Below is a small trained network, with its code and all its weights. Each question gives an input and a class and asks what happens when units are switched off, that is, made to give their printed mean instead of their output.

import numpy as np


def w(rows, s, z=0):
    codes = np.array(rows[::2]) - 128.0
    scale = np.full(codes.shape[1], s)
    scale[-1] = z or s
    return codes * scale


def norm(h):
    return h / np.sqrt((h * h).mean(-1, keepdims=True) + 1e-5)


def f(y):
    return y / 2 * (1 + np.tanh(0.7978845608 * (y + 0.044715 * y**3)))


def log_softmax(a):
    a = a - a.max(-1, keepdims=True)
    return a - np.log(np.exp(a).sum(-1, keepdims=True))


def net(x, mask):
    res = np.array(x, float).reshape(1, 5) / 4 @ E
    u = 0
    for l in range(4):
        y = f(norm(res) @ A[l][:, :-1].T + A[l][:, -1])
        res = res + np.where(mask[u : u + 10], y, B[l][:, -1]) @ B[l][:, :-1]
        u += 10
    return log_softmax(norm(res)[-1] @ U[:, :-1].T + U[:, -1])


A, B = {}, {}
E = w([
[215,106,133,30],'x0',
[129,127,128,129],'x1',
[167,189,204,213],'x2',
[128,127,128,127],'x3',
[135,111,2,163],'x4',
],0.0054)
A[0] = w([
[180,179,70,125,91],'0.n1',
[1,143,171,129,176],'0.n2',
[15,143,214,127,125],'0.n3',
[103,201,103,199,114],'0.n4',
[148,146,149,187,82],'0.n5',
[125,193,113,193,62],'0.n6',
[225,73,142,126,224],'0.n7',
[78,106,128,96,254],'0.n8',
[96,224,90,108,202],'0.n9',
[184,202,119,210,89],'0.n10',
],0.0099,0.0023)
B[0] = w([
[224,156,117,158,158],'0.n1',
[157,22,130,42,245],'0.n2',
[178,98,154,86,254],'0.n3',
[60,131,127,111,227],'0.n4',
[87,138,68,122,173],'0.n5',
[94,124,94,93,193],'0.n6',
[179,159,111,133,229],'0.n7',
[151,46,78,1,202],'0.n8',
[141,97,108,168,161],'0.n9',
[132,201,150,4,232],'0.n10',
],0.0068,0.0039)
A[1] = w([
[91,201,110,237,122],'1.n1',
[1,157,63,109,125],'1.n2',
[1,98,242,164,63],'1.n3',
[30,218,75,187,74],'1.n4',
[116,135,107,97,239],'1.n5',
[86,154,116,137,157],'1.n6',
[145,9,88,174,245],'1.n7',
[61,168,108,77,106],'1.n8',
[26,154,189,180,149],'1.n9',
[85,125,32,88,215],'1.n10',
],0.0095,0.0012)
B[1] = w([
[255,68,232,25,136],'1.n1',
[108,70,162,165,226],'1.n2',
[197,148,48,39,161],'1.n3',
[72,41,204,51,184],'1.n4',
[70,188,209,120,183],'1.n5',
[224,44,240,136,134],'1.n6',
[198,83,83,215,201],'1.n7',
[192,100,154,152,189],'1.n8',
[192,118,136,4,144],'1.n9',
[27,150,208,142,253],'1.n10',
],0.0063,0.0049)
A[2] = w([
[200,112,128,128,84],'2.n1',
[137,131,71,121,142],'2.n2',
[199,158,188,75,80],'2.n3',
[92,165,68,142,107],'2.n4',
[154,115,34,109,3],'2.n5',
[165,48,92,120,83],'2.n6',
[79,110,142,188,58],'2.n7',
[148,134,160,163,61],'2.n8',
[157,162,250,171,92],'2.n9',
[124,93,208,41,105],'2.n10',
],0.012,0.0032)
B[2] = w([
[90,51,157,157,143],'2.n1',
[107,157,179,16,138],'2.n2',
[148,152,111,254,202],'2.n3',
[198,150,191,87,124],'2.n4',
[197,32,159,112,143],'2.n5',
[126,84,195,133,164],'2.n6',
[96,58,83,158,130],'2.n7',
[98,91,137,179,119],'2.n8',
[108,3,165,129,160],'2.n9',
[188,201,78,111,251],'2.n10',
],0.0069,0.011)
A[3] = w([
[179,90,91,173,79],'3.n1',
[110,114,192,248,138],'3.n2',
[122,80,113,100,254],'3.n3',
[76,73,89,152,42],'3.n4',
[169,105,158,138,84],'3.n5',
[157,203,60,109,181],'3.n6',
[171,109,145,162,119],'3.n7',
[151,169,77,79,109],'3.n8',
[158,144,105,137,204],'3.n9',
[140,131,169,131,80],'3.n10',
],0.013,0.0023)
B[3] = w([
[122,154,127,41,186],'3.n1',
[45,63,90,212,209],'3.n2',
[168,204,231,150,238],'3.n3',
[106,174,85,166,161],'3.n4',
[88,82,134,133,186],'3.n5',
[127,215,39,117,253],'3.n6',
[54,179,110,102,188],'3.n7',
[74,133,94,213,217],'3.n8',
[2,136,56,108,191],'3.n9',
[67,36,49,43,145],'3.n10',
],0.0073,0.0047)
U = w([
[175,56,207,47,206],'0',
[156,181,51,128,141],'1',
[72,56,137,250,2],'2',
],0.016,0.0008)

Each question gives the input, the list of numbers given to net, and the class t.
The units are the neurons (one row each of A and B). Each row of codes is followed by its name. A weight is (code - 128) times the scale printed after its matrix; where a second scale follows, it is the last column's (A, B and U).
mask holds one flag per neuron, layer by layer. A switched-off neuron (its flag False) gives its mean, the last column of its row in B, instead of its output. The means were averaged over made-up inputs and are rounded, as every weight is.
A unit's drop is (log p(t) with every unit on - log p(t) with that unit switched off) / (log p(t) with every unit on - log p(t) with every unit switched off).
The circuit of an input: a set's keep is (log p(t) with only the set's units on - log p(t) with every unit switched off) / (log p(t) with every unit on - log p(t) with every unit switched off). Starting from the 12 units with the biggest drops (on a tie, the unit counted first), units are removed one at a time, each time the one whose removal leaves the highest keep (on an exact tie, the one counted first), for as long as the keep stays at least 0.8.
circuit, biggest first: the units of the circuit, biggest drop first
top k neurons: the k neurons with the biggest drops, biggest first
k most important neurons of layer l: the k neurons of layer l with the biggest drops, biggest first
drop of u: that unit's drop, to one decimal
input [1,-3,4,-2,-7], class 2: circuit, biggest first -> 2.n3
input [-2,-1,-8,0,1], class 2: circuit, biggest first -> 1.n10; 0.n10
input [-6,-2,-8,1,0], class 0: circuit, biggest first -> 0.n2; 3.n3
input [1,-3,3,-7,-8], class 2: 3 most important neurons of layer 1 -> 1.n4; 1.n9; 1.n1
input [1,-4,-7,-4,-2], class 1: circuit, biggest first -> 2.n9; 1.n4
input [-2,3,0,-1,6], class 2: top 2 neurons -> 1.n2; 1.n10
input [0,7,-3,-3,3], class 2: 2 most important neurons of layer 1 -> 1.n10; 1.n7
input [2,0,-5,2,-1], class 1: top 2 neurons -> 0.n2; 1.n10
input [0,-1,6,-3,7], class 0: top 2 neurons -> 0.n4; 1.n4
input [1,-8,-8,-5,2], class 0: top 4 neurons -> 0.n8; 2.n3; 0.n10; 0.n4
input [-1,-2,2,-1,6], class 0: top 2 neurons -> 1.n4; 0.n2
input [2,-8,-1,2,7], class 0: top 2 neurons -> 2.n10; 2.n5
input [7,-8,0,7,7], class 0: top 3 neurons -> 2.n5; 2.n10; 0.n10
input [0,1,6,0,-7], class 1: top 3 neurons -> 1.n3; 0.n1; 2.n10
input [1,8,3,2,-7], class 2: top neuron -> 2.n3
input [2,-2,0,-1,8], class 0: top 2 neurons -> 2.n5; 2.n10
input [2,-4,-2,-8,2], class 0: drop of 0.n10 -> 2.9
input [5,4,-5,4,8], class 0: drop of 2.n10 -> 0.1
input [7,3,-8,4,-2], class 1: drop of 0.n2 -> 0.3
